B, the same points and some others measured another way; then each row and its match in B:
B (72 x 21):
-33; -204; 203; -91; -37; -68; -160; -141; 206; 105; -160; 17; 97; -107; 135; 17; 88; 225; 27; 0; -223
-73; -92; -35; -26; -143; -80; 16; 81; -177; -221; -234; 79; -68; -82; -112; -24; -153; -72; 76; -114; 109
52; -47; -187; -290; 137; 16; -246; 112; 396; -33; -77; 77; -161; -240; -197; 29; 415; 15; 165; 203; -117
-153; 141; 224; 250; -62; 8; 453; -206; -182; -281; 401; 210; 494; 219; 211; 141; -462; 40; 70; -99; 274
-122; -143; 167; -19; -4; -100; -38; -116; 64; -30; -8; 139; 164; 111; 164; -29; -195; 62; 57; -116; -86
-8; 398; -111; -20; 160; 23; 360; 194; 139; -333; 328; 193; 281; -162; 126; 329; -190; -205; 255; 2; 228
4; -132; 48; 27; -59; -21; -170; 5; -45; 84; -147; -69; -76; -129; 22; 1; 72; 161; -43; -137; -266
-97; -200; 205; -99; 5; -126; -151; -117; 184; 58; -121; 101; 140; 12; 202; -20; -97; 124; 52; -84; -191
67; 46; -64; -80; -42; -1; 17; 55; 386; 0; 93; -57; -148; -2; 118; -67; 364; 39; 87; 20; -207
-57; -84; 52; -205; 86; -50; -89; -57; 266; -98; -48; 184; 153; -119; -26; 78; 36; 52; 163; 137; 37
-164; -161; 103; -31; -58; -145; -63; 58; -332; -217; -369; 189; 168; -195; -59; 118; -495; -51; 87; -172; 160
-30; 317; -220; 224; -258; 7; 583; 238; -224; -509; 266; 43; -128; 231; 25; -77; -217; -353; 119; -243; 332
23; -26; -251; -5; -49; 168; -8; -11; -80; -239; 91; 48; -168; -104; -524; -25; 358; 83; 74; 248; 209
62; 196; -166; -82; 70; 102; 142; 127; 86; -266; 73; 93; 88; -363; -217; 274; 149; -3; 190; 205; 220
43; 107; -12; 263; -210; 120; 297; -91; -74; -110; 327; -112; -55; 168; 9; -82; 191; 139; -49; -58; -34
-159; -297; 302; 56; -74; -27; -32; -419; 43; 12; 120; 149; 272; 270; 38; -129; -59; 301; -23; 67; -18
-111; -200; 85; -1; 33; 39; -90; -232; -77; -106; 78; 181; 202; 20; -236; 18; -25; 205; 44; 151; 119
-61; -272; 7; -202; 20; -10; -263; -90; -37; -131; -339; 161; 72; -329; -403; 100; 85; 181; 113; 247; 156
7; 105; -89; 181; -103; 100; 230; -29; -12; -152; 352; -31; -69; 197; -27; -94; 147; 19; 5; -54; -8
-19; 22; 89; 123; -114; -57; 38; 121; -233; -42; -193; -62; 35; -228; 140; 140; -226; 37; -9; -289; -134
7; -29; -215; -73; -189; -54; -16; 278; -184; -269; -378; -17; -313; -249; -258; -28; 10; -160; 104; -108; 115
-43; 85; 90; -19; -43; -100; 127; 108; -2; -163; -115; 90; 158; -187; 191; 176; -247; -53; 127; -152; 28
22; 12; 18; 100; -211; -2; 163; -10; 84; -68; 82; -93; -137; 117; 119; -132; 157; 48; -2; -120; -119
-58; -51; 167; -13; -3; -25; 13; -100; 10; -64; -57; 94; 270; -183; 67; 181; -115; 168; 73; 24; 16
-29; -150; -68; -86; -162; -13; -21; -11; -12; -208; -193; 68; -141; -64; -263; -89; 143; 22; 91; 93; 146
-32; -209; 194; -44; 61; -18; -274; -162; 120; 187; -90; 7; 135; -159; 68; 81; 86; 305; -21; -6; -304
-96; -183; 52; 36; -127; -55; -80; 9; -361; -154; -317; 73; 35; -181; -185; 50; -252; 67; 12; -121; 89
-118; -124; 71; 358; -545; -39; 441; -178; -325; -296; 140; -45; -220; 647; 47; -484; -138; -49; -100; -287; 148
-30; -241; -96; 71; -346; -34; -32; -15; -111; -116; -180; -101; -441; 230; -179; -396; 221; 19; -62; -132; -77
-42; -37; -7; 261; -183; 100; 167; -116; -346; -170; 162; -17; -5; 105; -203; -64; -10; 140; -65; -70; 99
-41; -59; -139; 104; -183; 88; 125; -18; -346; -335; -35; 76; -80; -64; -445; -23; 28; 30; 35; 91; 325
113; 224; 2; -41; 164; 99; 18; 95; 203; 20; 92; -21; 224; -502; 81; 421; 173; 172; 115; 84; -133
-80; -158; -31; 85; -191; 47; 83; -147; -202; -236; 27; 82; -58; 128; -316; -149; 50; 101; 11; 75; 212
-56; 18; 32; -52; 47; -36; 69; -45; 245; -91; 194; 129; 106; 124; 136; -23; 14; -7; 118; -18; -51
-109; -142; 334; 133; -128; -113; 17; -123; -254; 6; -227; 29; 285; -124; 237; 136; -412; 195; -33; -250; -98
-80; -42; 157; -78; 77; -21; 24; -157; 108; -121; 45; 203; 358; -135; 5; 196; -113; 141; 131; 129; 117
40; 65; -201; -56; -96; 47; 104; 116; 91; -237; 12; 22; -181; -99; -215; -24; 257; -50; 129; 101; 115
-123; 2; 206; 166; -39; -12; 216; -205; -85; -136; 269; 152; 343; 186; 162; 55; -288; 110; 37; -85; 80
-27; -183; 34; -27; -140; 34; -20; -181; 64; -103; -32; 39; -41; 35; -202; -121; 239; 187; 31; 159; 53
47; -109; 117; -135; 133; -18; -326; -10; 242; 240; -181; -49; 82; -385; 116; 200; 195; 276; 21; 1; -400
80; 175; -150; 234; -211; 77; 233; 170; -175; -131; 123; -181; -247; -15; 7; -47; 129; -29; -32; -229; -110
-25; -225; 154; -215; 46; -111; -350; 45; -5; 61; -565; 53; 127; -578; -45; 277; -81; 197; 84; 1; -140
-52; -276; 82; -174; -88; -105; -262; -4; -43; -46; -488; 64; -22; -319; -161; 47; -5; 135; 64; 23; -30
-73; 5; 180; -108; 159; -108; -86; 25; 116; 1; -113; 145; 340; -283; 250; 297; -283; 60; 134; -99; -115
-1; 200; -78; 119; -82; 31; 281; 129; -133; -251; 121; 23; 46; -94; 7; 129; -106; -73; 93; -102; 134
-18; -118; 109; 22; -82; -65; -111; -23; 65; 91; -95; -55; -51; -5; 166; -65; 37; 123; -26; -180; -299
35; 124; -19; -380; 311; -66; -157; 188; 463; -58; -160; 187; 264; -578; 88; 433; 57; -13; 298; 182; -33
6; -130; -157; -77; -105; 34; -121; 65; -68; -160; -214; 15; -215; -201; -366; -41; 229; 58; 60; 98; 77
4; -177; 130; 26; -83; -35; -216; -28; -67; 140; -250; -90; -38; -223; 48; 43; 58; 238; -56; -138; -298
28; 116; -147; 166; -193; 36; 185; 204; -312; -232; -68; -85; -178; -143; -111; 44; -54; -74; 11; -206; 61
-150; -236; 292; 157; -210; -104; -14; -108; -556; -110; -420; 54; 237; -220; -16; 141; -513; 190; -58; -234; 89
-33; -180; -40; 6; -122; 94; 14; -281; 243; -91; 298; 57; -129; 370; -236; -312; 441; 177; 13; 237; 18
-24; -290; -7; 128; -231; 112; -61; -302; -28; -21; 139; -63; -215; 288; -322; -345; 436; 298; -103; 144; -58
-47; -87; 19; 87; -32; 61; -10; -125; -58; -61; 141; 48; 47; 45; -122; -23; 67; 158; 0; 21; -25
8; 5; -156; -40; 2; 150; 95; -128; 151; -237; 275; 122; 2; 30; -364; -23; 367; 105; 122; 339; 231
29; 1; -95; 180; -162; 142; 106; -29; -275; -161; 61; -62; -93; -113; -308; 26; 161; 164; -29; 36; 94
71; 98; -77; 285; -264; 75; 215; 71; -183; -72; 134; -211; -251; 86; 36; -119; 161; 55; -94; -243; -166
-66; -67; 65; 91; -64; 3; 23; -67; -159; -102; 17; 58; 95; -16; -47; 24; -112; 105; 9; -83; 6
-40; -11; -108; -114; 14; -66; -48; 169; -7; -191; -159; 105; -61; -164; -91; 52; -79; -116; 136; -67; 41
-41; -128; 115; -186; 80; -71; -170; -78; 356; 48; -47; 103; 104; -63; 116; 14; 119; 120; 105; 64; -179
45; -303; -81; -214; -15; 27; -420; -66; 269; 120; -228; -50; -284; -160; -297; -139; 557; 240; 17; 199; -258
-89; -150; 81; 54; -246; -131; 14; 82; -359; -186; -432; 15; -50; -164; -38; 3; -321; -26; 19; -252; 69
139; 252; -273; -19; 99; 230; 157; 42; 324; -153; 443; -7; -66; -132; -243; 123; 575; 89; 131; 314; 59
-60; 29; 180; -70; 21; -128; 22; 83; -28; -101; -258; 114; 289; -364; 207; 304; -349; 21; 127; -136; 8
7; -55; -93; 4; -92; 111; 71; -126; 91; -172; 155; 42; -66; 32; -286; -79; 342; 139; 57; 229; 125
27; 276; -128; -2; 84; 102; 281; 93; 68; -314; 255; 138; 194; -214; -113; 270; 27; -46; 200; 154; 278
59; 315; -109; -139; 198; -67; 3; 463; -8; -147; -253; 45; 139; -715; 147; 532; -257; -171; 213; -188; -55
-94; -4; 61; 3; -89; -57; 155; 19; -211; -306; -151; 172; 202; -194; -98; 173; -292; -24; 123; -9; 300
-42; 3; 93; 223; -102; 72; 141; -99; -322; -125; 86; 7; 165; -86; -83; 125; -140; 183; -34; -76; 69
-114; -146; 3; 129; -308; -14; 182; -87; -389; -348; -145; 88; -39; 80; -283; -120; -173; 13; 17; -31; 337
-40; -211; 42; -245; 55; -45; -263; -36; 97; -77; -364; 144; 93; -400; -243; 164; 87; 157; 140; 206; 60
-7; -32; -163; 147; -387; -18; 218; 113; -198; -273; -66; -103; -413; 225; -121; -314; 100; -132; -9; -197; 66
Rows of B count from 0, top down.

-163; 369; 24; 258; 79; -204; -406; -309; -271; -262; 238; -106; -1; 451; 249; 95; 83; -270; 50; 191; 73; 388; 114; 171; -121 : 34
51; -341; -311; -15; 271; 253; 490; 213; 406; 93; -109; -91; 110; -658; -259; -378; 112; 393; 95; -403; 100; -517; -198; -61; 7 : 2
58; -28; 62; 116; 109; 11; -100; 213; 157; -189; 18; -80; -35; -10; 41; -148; 3; 32; 174; -65; 105; -241; -250; -175; 4 : 7
-84; 209; 22; 88; -504; 33; 10; -136; -62; -204; -112; 142; 30; 504; 51; -77; -96; -352; -184; 202; -427; 359; -327; -173; 51 : 69
15; -30; -151; 43; -107; 252; 236; -315; -23; 355; -182; 228; 342; -363; -409; -87; 86; 93; -227; -94; -233; -2; 74; 25; 4 : 13
213; 254; 581; 209; -618; -41; -518; -286; -393; 47; 9; 448; 314; 448; -408; 102; -46; -305; -404; 435; -404; 383; -62; -306; -36 : 3
75; -206; -20; 57; 475; 114; -145; 142; 255; -54; 126; -174; 19; -436; -168; -213; 222; 237; 305; -99; 265; -431; -146; -86; -130 : 8
-77; -222; -374; 273; 357; 201; 178; -279; -26; 165; -83; 109; 300; -432; -182; -304; 298; 159; -293; -348; -224; -193; 88; 220; -70 : 66
33; 220; 49; 30; -120; 68; 32; 75; 76; 92; -218; 74; 23; -3; 114; 140; -230; -49; 225; -49; 112; -139; -50; -152; 152 : 38
-17; 256; -157; 256; 528; -99; 93; 80; -44; 266; -140; -66; 98; -422; 399; 246; -221; 286; 356; -545; 688; -502; 511; 245; 191 : 39
-205; 83; -373; 26; 115; 121; 224; -48; 203; -132; -103; -155; -88; 9; 254; -112; 7; -86; 204; -114; -27; -14; -188; 55; 23 : 42
333; -156; 429; 338; -561; 107; -67; 321; -37; -48; -374; 578; 262; 239; -220; -273; -203; -91; -517; -109; -621; -320; -499; -565; 249 : 11
-199; 332; -189; 155; 100; -128; -99; -541; -289; 5; 284; -133; 159; 103; -32; 83; 170; -80; -52; 91; 153; 501; 367; 383; -200 : 55
-30; 447; 149; 239; -87; -164; -298; -283; -340; 40; 45; 92; 138; 282; 149; 266; -117; -179; 10; 97; 146; 257; 296; 103; 13 : 29
-25; -31; -85; 139; -153; 122; 121; 108; 126; -159; -189; 98; 25; 141; 87; -224; -45; -109; -82; -87; -302; -105; -383; -191; 101 : 1
-245; -66; -440; -36; 216; 140; 185; -280; 180; -164; 189; -293; -2; -130; -122; -279; 339; 5; 88; 37; -56; 219; -163; 198; -227 : 47
-55; 191; 15; 165; 22; -52; -204; -219; -136; -89; 133; -19; 84; 149; -10; 2; 84; -113; 10; 104; 24; 187; 49; 61; -97 : 57
82; 1; 151; -101; 6; 79; -156; 61; 200; -96; 160; -143; -10; -125; -298; -82; 97; 56; 300; 211; 177; -49; -230; -216; -146 : 51
-35; 195; 6; 122; -47; 8; -103; -251; -127; 49; 29; 55; 146; 52; -77; 39; 31; -77; -18; 79; -10; 157; 87; 43; -44 : 23
-109; 457; 60; 240; -31; -179; -313; -480; -412; 64; 151; 48; 194; 267; 71; 250; 8; -193; -71; 140; 117; 434; 403; 241; -82 : 68
-74; 177; -6; 20; -216; 46; -88; -201; -12; -116; 48; -11; 25; 233; -92; -39; 51; -195; 13; 233; -157; 294; -187; -75; -81 : 32
89; 79; 214; 178; 142; -31; -382; -114; -107; -6; 162; 22; 137; -50; -187; 4; 126; 11; 67; 107; 136; -33; 59; -51; -127 : 18
-25; 216; 24; -6; -209; 52; -57; -262; -70; 62; 24; 31; 125; 66; -188; 58; 9; -114; 32; 190; -43; 268; 8; -20; -68 : 16
-13; -72; 5; 181; 44; 1; -125; 200; 152; -402; 63; -97; -98; 245; 127; -292; 78; -97; 47; 0; -132; -109; -461; -190; -31 : 71
-115; 211; -90; 338; 273; -160; -208; -184; -197; -136; 136; -63; 72; 163; 271; -5; 67; -70; -14; -111; 136; 66; 181; 215; -49 : 19
63; 47; 125; 207; 204; -74; -254; 118; 19; -166; 121; -72; 15; 17; 53; -76; 34; 35; 156; -51; 206; -187; -77; -80; -40 : 22
-153; -28; -158; 0; -259; 172; -54; -464; -29; -186; 143; 16; 113; 243; -377; -294; 350; -284; -278; 387; -578; 551; -345; -13; -256 : 67
84; -108; -65; 79; -50; 203; 225; 127; 174; 122; -255; 153; 142; -254; -124; -156; -59; 110; -33; -224; -121; -324; -193; -183; 127 : 36
-38; 136; -167; 5; -105; 151; 260; -209; 13; 260; -186; 109; 203; -222; -141; 39; -67; 50; -11; -111; -12; 14; 106; 41; 62 : 12
167; -216; 187; 71; 26; 132; -156; 137; 163; -97; 60; 42; 106; -174; -376; -268; 167; 97; 9; 62; -82; -238; -331; -279; -97 : 33
